Here is a tiny trained network, its code and every weight. The questions are about switching its units off for an input and a class, where a switched-off unit gives its printed mean instead of its output.

import numpy as np


def w(rows, s, z=0):
    codes = np.array(rows[::2]) - 128.0
    scale = np.full(codes.shape[1], s)
    scale[-1] = z or s
    return codes * scale


def norm(h):
    return h / np.sqrt((h * h).mean(-1, keepdims=True) + 1e-5)


def f(y):
    return y / 2 * (1 + np.tanh(0.7978845608 * (y + 0.044715 * y**3)))


def log_softmax(a):
    a = a - a.max(-1, keepdims=True)
    return a - np.log(np.exp(a).sum(-1, keepdims=True))


def net(x, mask):
    res = np.array(x, float).reshape(1, 2) / 4 @ E
    u = 0
    for l in range(3):
        y = f(norm(res) @ A[l][:, :-1].T + A[l][:, -1])
        res = res + np.where(mask[u : u + 8], y, B[l][:, -1]) @ B[l][:, :-1]
        u += 8
    return log_softmax(norm(res)[-1] @ U[:, :-1].T + U[:, -1])


A, B = {}, {}
E = w([
[116,251,118,165,70,56,156],'x0',
[94,121,182,180,78,173,35],'x1',
],0.002)
A[0] = w([
[176,216,76,97,178,63,168,51],'0.n1',
[172,132,178,162,77,84,104,153],'0.n2',
[113,198,85,139,108,111,149,105],'0.n3',
[119,181,161,220,66,138,91,72],'0.n4',
[173,49,175,182,150,191,109,7],'0.n5',
[59,87,179,210,140,192,42,21],'0.n6',
[157,175,96,204,97,106,112,80],'0.n7',
[151,201,145,179,133,4,164,71],'0.n8',
],0.003,0.0011)
B[0] = w([
[146,74,113,199,61,210,162,231],'0.n1',
[165,182,151,176,209,118,28,164],'0.n2',
[71,140,141,138,160,173,162,172],'0.n3',
[102,125,193,63,96,74,43,224],'0.n4',
[92,165,66,133,113,138,231,187],'0.n5',
[227,195,115,206,94,154,220,252],'0.n6',
[89,49,116,156,122,116,80,156],'0.n7',
[91,124,1,184,194,187,152,243],'0.n8',
],0.003,0.0013)
A[1] = w([
[73,125,50,144,174,39,62,2],'1.n1',
[224,58,162,146,145,161,178,135],'1.n2',
[252,113,117,91,142,52,189,47],'1.n3',
[159,45,92,103,252,192,117,56],'1.n4',
[101,210,123,145,70,50,92,107],'1.n5',
[147,85,63,126,156,158,219,225],'1.n6',
[166,112,61,120,198,113,223,231],'1.n7',
[120,148,159,113,232,75,121,55],'1.n8',
],0.0032,0.00071)
B[1] = w([
[65,109,87,147,44,151,125,126],'1.n1',
[104,115,119,49,196,165,142,202],'1.n2',
[133,120,138,134,44,92,38,161],'1.n3',
[86,175,62,75,91,4,112,206],'1.n4',
[82,67,134,36,177,144,88,159],'1.n5',
[167,110,240,73,175,56,108,253],'1.n6',
[169,122,246,69,109,141,96,245],'1.n7',
[125,209,67,195,20,167,35,110],'1.n8',
],0.0029)
A[2] = w([
[150,159,179,155,60,67,73,133],'2.n1',
[197,104,171,123,118,174,85,90],'2.n2',
[194,138,151,123,112,129,201,86],'2.n3',
[121,148,129,175,117,97,196,162],'2.n4',
[53,174,87,199,143,158,159,82],'2.n5',
[114,92,137,169,121,136,133,218],'2.n6',
[176,80,121,161,116,226,129,7],'2.n7',
[140,69,123,3,101,112,85,168],'2.n8',
],0.0051,0.0016)
B[2] = w([
[166,39,55,91,225,120,204,170],'2.n1',
[206,105,195,100,69,126,65,171],'2.n2',
[30,149,57,165,88,172,87,178],'2.n3',
[150,80,115,32,194,158,62,140],'2.n4',
[178,147,206,102,81,105,156,168],'2.n5',
[139,190,100,76,134,103,196,144],'2.n6',
[44,149,75,86,65,150,59,126],'2.n7',
[156,255,236,64,136,84,193,255],'2.n8',
],0.0038)
U = w([
[179,111,57,194,73,108,180,3],'0',
[61,134,20,97,197,191,176,110],'1',
[46,195,126,229,20,96,169,113],'2',
[253,29,138,171,178,123,96,133],'3',
[138,118,130,123,10,233,35,123],'4',
[184,194,231,49,138,94,195,190],'5',
[57,98,109,211,193,56,59,106],'6',
],0.011,0.0058)

Each question gives the input, the list of numbers given to net, and the class t.
The units are the neurons (one row each of A and B). Each row of codes is followed by its name. A weight is (code - 128) times the scale printed after its matrix; where a second scale follows, it is the last column's (A, B and U).
mask holds one flag per neuron, layer by layer. A switched-off neuron (its flag False) gives its mean, the last column of its row in B, instead of its output. The means were averaged over made-up inputs and are rounded, as every weight is.
A unit's drop is (log p(t) with every unit on - log p(t) with that unit switched off) / (log p(t) with every unit on - log p(t) with every unit switched off).
The circuit of an input: a set's keep is (log p(t) with only the set's units on - log p(t) with every unit switched off) / (log p(t) with every unit on - log p(t) with every unit switched off). Starting from the 12 units with the biggest drops (on a tie, the unit counted first), units are removed one at a time, each time the one whose removal leaves the highest keep (on an exact tie, the one counted first), for as long as the keep stays at least 0.8.
units of the circuit, in order: the units of the circuit, biggest drop first
unit that matters most: the unit with the biggest drop
k most important neurons: the k neurons with the biggest drops, biggest first
k most important neurons of layer l: the k neurons of layer l with the biggest drops, biggest first
input [7,8], class 6: unit that matters most : 2.n8
input [0,2], class 3: units of the circuit, in order : [0.n6, 2.n8]
input [-1,2], class 4: units of the circuit, in order : [0.n6, 2.n3, 2.n8]
input [3,5], class 3: units of the circuit, in order : [2.n8, 2.n1]
input [4,-3], class 1: units of the circuit, in order : [0.n1, 2.n8, 2.n4, 2.n3]
input [1,0], class 2: 4 most important neurons : [0.n6, 2.n8, 2.n5, 2.n1]
input [5,1], class 2: units of the circuit, in order : [2.n8, 1.n6]
input [-1,7], class 4: units of the circuit, in order : [2.n8, 0.n6]
input [2,-2], class 1: units of the circuit, in order : [2.n8, 0.n8]
input [4,2], class 2: 2 most important neurons : [1.n6, 0.n8]
input [-1,3], class 4: 2 most important neurons : [1.n4, 0.n6]
input [-5,4], class 4: 2 most important neurons : [0.n6, 1.n5]
input [5,6], class 6: 2 most important neurons : [2.n8, 1.n7]
input [4,3], class 6: unit that matters most : 0.n4
input [8,8], class 6: 2 most important neurons : [2.n8, 2.n1]
input [3,4], class 6: 3 most important neurons of layer 1 : [1.n7, 1.n5, 1.n6]
input [7,1], class 2: 4 most important neurons : [2.n8, 0.n6, 2.n5, 0.n8]
input [8,5], class 6: 2 most important neurons : [2.n8, 0.n4]
input [8,3], class 2: 3 most important neurons : [1.n6, 0.n8, 2.n5]
input [2,0], class 2: unit that matters most : 0.n6
input [0,7], class 3: 3 most important neurons of layer 2 : [2.n1, 2.n8, 2.n3]
